After every row comes roughly how far along a hidden order it lies, from 0 to 9.
[  7   3  -2  -3 -15  -6  11  12   4  -1  24   7  -2   9  -3  -7  14  17
 -11  10  -3   2  -5   9   8 -51  19  11  15  -4   0  17   1   4  12 -40] => 5
[-15  -1 -13  -5  -1   8  18  22 -11   9  -4  26   6  19  -7  -1   3   8
  -1  -5  10  -1 -11  -7   6 -75  19 -44 -20  -4   0 -55  -9   0  31  16] => 3
[  1   0  -4 -13  -3   1  10  22   0  11   5  13  -1  12  -5   1  14   5
  -8   7   1   0  -6  -3   9 -67  26  -4  -1  -5  -3 -23  -8   2  34  -9] => 7
[  2   1   0  -5 -12   1  12  21   0   3  -2  12  -1  17  -5  -5  12  11
  -6   8  -1   2  -7   5  13 -55  12   5   6  -5   0  -9  -2   2  27 -22] => 7
[ -3   0   0   1  -6  -3   7   7  -1   7  26  10   1   9  -2  -2   1   6
  -5   2   6   0  -2  -2   6 -35  28 -17  -6  -8   0 -11  -3   1  21   1] => 0
[  5  -1   5   7  -9  -2   7  20   2   4  43   5  -5  11  -1  -4   6  15
  -8   8   4   0 -14   6   7 -10  27   7   2  -4   1  16  -6   0   7  -2] => 0
[ -2   1  -9   4 -11  -1  15   9  -3   0  36  15  -1  12  -4  -9   3  14
  -7   1   4   0 -10   5   7 -53  23 -10  -3  -3   2 -11  -1   1  11 -17] => 1
[  3   3  -3 -10 -13   1  17  20   1  -1  -9   5   0  16  -7  -5  14   8
  -7   8  -1   3  -5   6  11 -74  12  11   7  -5  -1 -11  -4   3  30 -29] => 9
[  3   0   3  -4  -7  -5   5  12   2   5  25   1  -1   5  -1  -1  10   5
 -13   8   1   1  -3   1   5 -26  25  -5   5  -7  -2   7  -3   2  18 -13] => 4
[ -2   0  -5 -12  -1  -3  11   8  -1  13  30  16  -2   6  -2  -5   4  14
 -11   4   8  -1  -9   3   4 -39  29 -22  -9  -3  -1 -34   2   4  24   4] => 1
[  7  -1   9   7 -17  -2   5  18   2  -3  46   0  -4  14   0  -6   1  12
  -7  10  -5   3 -13   7   8  -4  21   5   5  -6   2  26   3   0  24 -19] => 4
[  6  -1   7 -11  -7   0   5  19   5   6  41   9  -5   6   2  -5   9  10
  -9  11   6  -1 -15   5   4  -7  19   3   3  -5  -2  -8   0   2  23   0] => 1
[  8   4   0   9 -20  -8   9   4   5  -8  49  -3  -4  12  -1 -11   5  17
 -11   8  -1   1  -5  17   9 -35  18  23  15  -5   3  38   4   3  -1 -40] => 1
[ -2   2  -3  -9  -7  -5   9   8   0   1  -8   1   1  10  -3   0   9  -1
  -6   4   0   2  -3   0   7 -78  15 -11   3 -10  -1 -11  -6   2  24 -18] => 5
[ -2   0  -5   5  -6   1  18  22   1   0  34   7  -2  18  -6 -11   9  15
  -4   1   8  -2 -14   6   9 -14  26   9  -1  -3   2 -13 -12  -1  15   5] => 0
[-11  -2  -9 -15   3   9  22  28  -8  10 -19  24   4  19  -9   1   9   1
  -2   0   9   0 -11  -7   8 -75  14 -29 -16  -6  -1 -64 -13   0  44  21] => 6
[  1   2  -9 -12  -7   3  15  23  -1   4  -8  11   0  16  -8  -2  16   7
  -7   7   1   0  -6   1  10 -73  14   1   1  -3  -2 -27 -13   2  31 -20] => 9
[ -2   3  -7  10  -8  -7   5  -4   3  -1  11  -3   0   2  -2  -1   6   4
 -11   0   2  -1  -1   1   6 -59  24 -11   6 -10   0  -4 -10   2   1 -18] => 0
[ -2   0  -8   5  -6   1  17  20   2  -4  30  -2   0  17  -6 -10   7  10
  -5   0   6  -2 -12   8  10 -27  18  10   2  -4   2  -3 -17  -1   6   7] => 0
[ -6  -1  -5 -15   2   3  10  16  -6  17   5  23   2   8  -3   1   5   4
  -6   2   6   0  -6  -7   6 -60  20 -41 -14  -6  -2 -44  -3   3  40  15] => 4
[ -3   0  -5  -7  -7   5  15  26  -5  10  13  21   0  10  -5  -4  11  14
  -6   5   2   1 -11  -1   9 -63  20 -23  -7  -3   0 -30   0   3  31  -9] => 6
[  1  -1   0   4  -5  -5   6   9   3   4  27  -4  -1   9  -1  -1  12   0
  -8   4   6  -2  -2   0   8 -25  27  -3   2  -9  -2  -4 -18  -1  10   2] => 0
[  3   3 -11 -10  -4  -3  12  10   1   8   1   9   0  10  -5  -1  13   7
 -12   8   3  -1   0   1  11 -74  23   3   5  -6  -3 -20 -10   3  15 -18] => 5
[ -4   2 -13  -9  -8  -1  16  11   0   4   1  17   0  17  -7 -11   6  14
  -9   3   5  -1  -8   5   8 -88  12  -5   2  -3   2 -25   3   4  25 -17] => 3
[  1   2 -11  -5  -6  -6  10   5   3   5  15  12   0   7  -5  -5  13  13
 -12   6   3  -1   0   5   9 -70  22  -2   4  -4  -1 -15  -3   4  14 -21] => 3
[  5   3  -6  -6 -11  -6  11   7   4   1  11   1  -1  10  -5  -4  14  11
 -11   8   0   0   0   7  10 -75  23  16  12  -6  -1  -3  -4   4  16 -30] => 5
[  -8    1  -12  -15   -2    5   20   18   -5   10  -12   23    3   17
   -8   -2    8   10   -5    1    6    0   -7   -2    8 -106   14  -24
  -10   -5   -1  -49   -3    3   37   -1] => 6
[ -4   1 -10  -6  -2  -1  15  13  -1   9  16  12   0  16  -5  -6  11   9
  -9   2   9  -2  -9   3   8 -56  26   3  -1  -4   0 -30 -12   2  15   9] => 2
[ -8  -1 -16   2  -1   2  17  18  -4   7  15  15   2  20  -6  -4  10   9
  -6  -3  11  -3 -10  -2   9 -45  27  -5  -9  -4   0 -36 -21  -2  15  16] => 0
[  1   3  -6  -1  -9  -8   7  -1   2   2  14   5   0   9  -3  -1   6   7
 -11   4   2   0  -1   4   7 -75  21  -6   6  -7   0  -5  -3   4  14 -25] => 2
[ -6  -1 -11  -7  -2   7  19  27  -7  13   4  22   2  15  -7   1  15   5
  -3   3   6   0 -12  -7   8 -53  21 -27 -12  -4  -2 -43 -13   0  36   2] => 6
[-14  -1 -21 -13  -1   7  17  15 -13  19  -2  36   5   9  -7   0   5   9
  -5  -5   9  -2  -7 -10   5 -96  21 -63 -24  -2  -1 -73  -8   2  38  10] => 3
[ -2   2 -10  -2  -9  -1  12  13   1   2  20  12   0  18  -7 -11   6  15
  -7   2   7  -1  -9   6  10 -65  18  10   4  -4   2 -15  -3   3  14 -12] => 2
[ -5  -3  -2 -11   0   6   9  24  -6  21  27  26  -1   9  -3   1   7   8
  -6   6   4   1 -12  -7   5 -35  27 -37 -14  -5  -2 -29  -3   2  36  12] => 4
[ -9  -1 -10  -1  -1   5  17  22  -6   6   7  17   2  19  -6  -5   5   9
  -4  -3  11  -1 -12  -1   8 -74  21 -10 -13  -4   1 -41 -12  -1  27  16] => 1
[  3   0  -1  -8  -6   0  12  22   0  15  31  14  -3  10  -3  -5  11  12
  -7   7   3   0 -12   4   7 -41  23   0   0  -4  -1 -13  -2   2  23  -2] => 4
[ -2   0  -2  -9  -5   2  12  20  -4   9   8  15   1  12  -5   0  12   9
  -6   5   2   1  -7  -2   8 -59  19 -20  -4  -5  -1 -19  -7   2  33  -9] => 6
[ -7  -1  -9 -17   1   6  15  22  -7  18   1  27   2  12  -5   0   7   8
  -6   3   7   0  -8  -4   6 -76  20 -37 -14  -4  -2 -54  -3   3  40   6] => 5
[ -1  -1  -6 -11   0   2   2  20  -2  14  15  18  -1  10  -4   0  13   9
  -9   4   6  -1 -10  -4   7 -50  25 -16  -6  -4  -3 -33  -6   3  30   4] => 4
[  2   0   4   5  -9  -2   9  11   0  -1  13  -1   1  16  -2  -1   4   3
  -5   4   1   2  -2   0   6 -53  17  -8   1  -7   1   0  -6   0  26  -6] => 3
[  4   3  -1   4 -15  -7   9   4   4  -1  32   3  -2   9  -1  -6   4  14
 -12   6   0   1  -2   9   7 -36  23   3   9  -5   1  15   3   3  10 -27] => 2
[ -6   2  -8   0  -9  -4  14   1  -2  -2  -1  12   2  11  -4   1   1   6
  -8  -2   4   1   0   1   6 -89  14 -24  -2  -7   2  -8   1   3  22 -19] => 2
[  0  -1 -10   3   0  -1  12  19   0   9  30   3   2  16  -5  -3  15   6
  -7   2   9  -2 -11   0   9 -29  28   2  -2  -5  -2 -20 -19  -1  11  11] => 0
[  2   0   2 -12  -4   0  10  18   3  10  21  10  -2  12  -3  -2  10   4
  -7   8   4   1  -8   3   5 -44  21  -3   1  -5  -1 -16  -2   3  29  -2] => 4
[ -4   1   4  -4  -6  -3  10   7  -1  -3  -3  -2   1  16  -2  -1   0  -1
  -4   1   5   2   0   3   5 -78  10 -17  -3 -10   2  -7   4   0  24   5] => 2
[ -4   2   0  -5  -6  -4   9   7   0  -2 -10   0   1  11  -3   1   6  -2
  -7   2   2   2   0  -2   7 -77  14 -12   2  -9   0 -13  -8   1  26  -9] => 4
[  6   0   6   5 -10  -5   5  12   1   4  44  10  -4   6  -1  -2   8  11
  -8   8   1   1 -10   4   5 -22  31  -5   3  -6  -1  12  -1   1  15 -14] => 2
[ -1  -3   0  -6   0   4  11  24  -2  14  31  13  -2  11  -3  -2  11   8
  -5   5   8  -1 -14  -3   7 -19  29 -16  -9  -5  -2 -24 -10   1  30  16] => 3
[ -1   2  -8  -7  -7   0  17  19   1   2   8   7   0  17  -7  -8  12  11
  -6   5   7   0  -7   6  10 -69  12   8   6  -4   1 -21  -6   2  23 -14] => 4
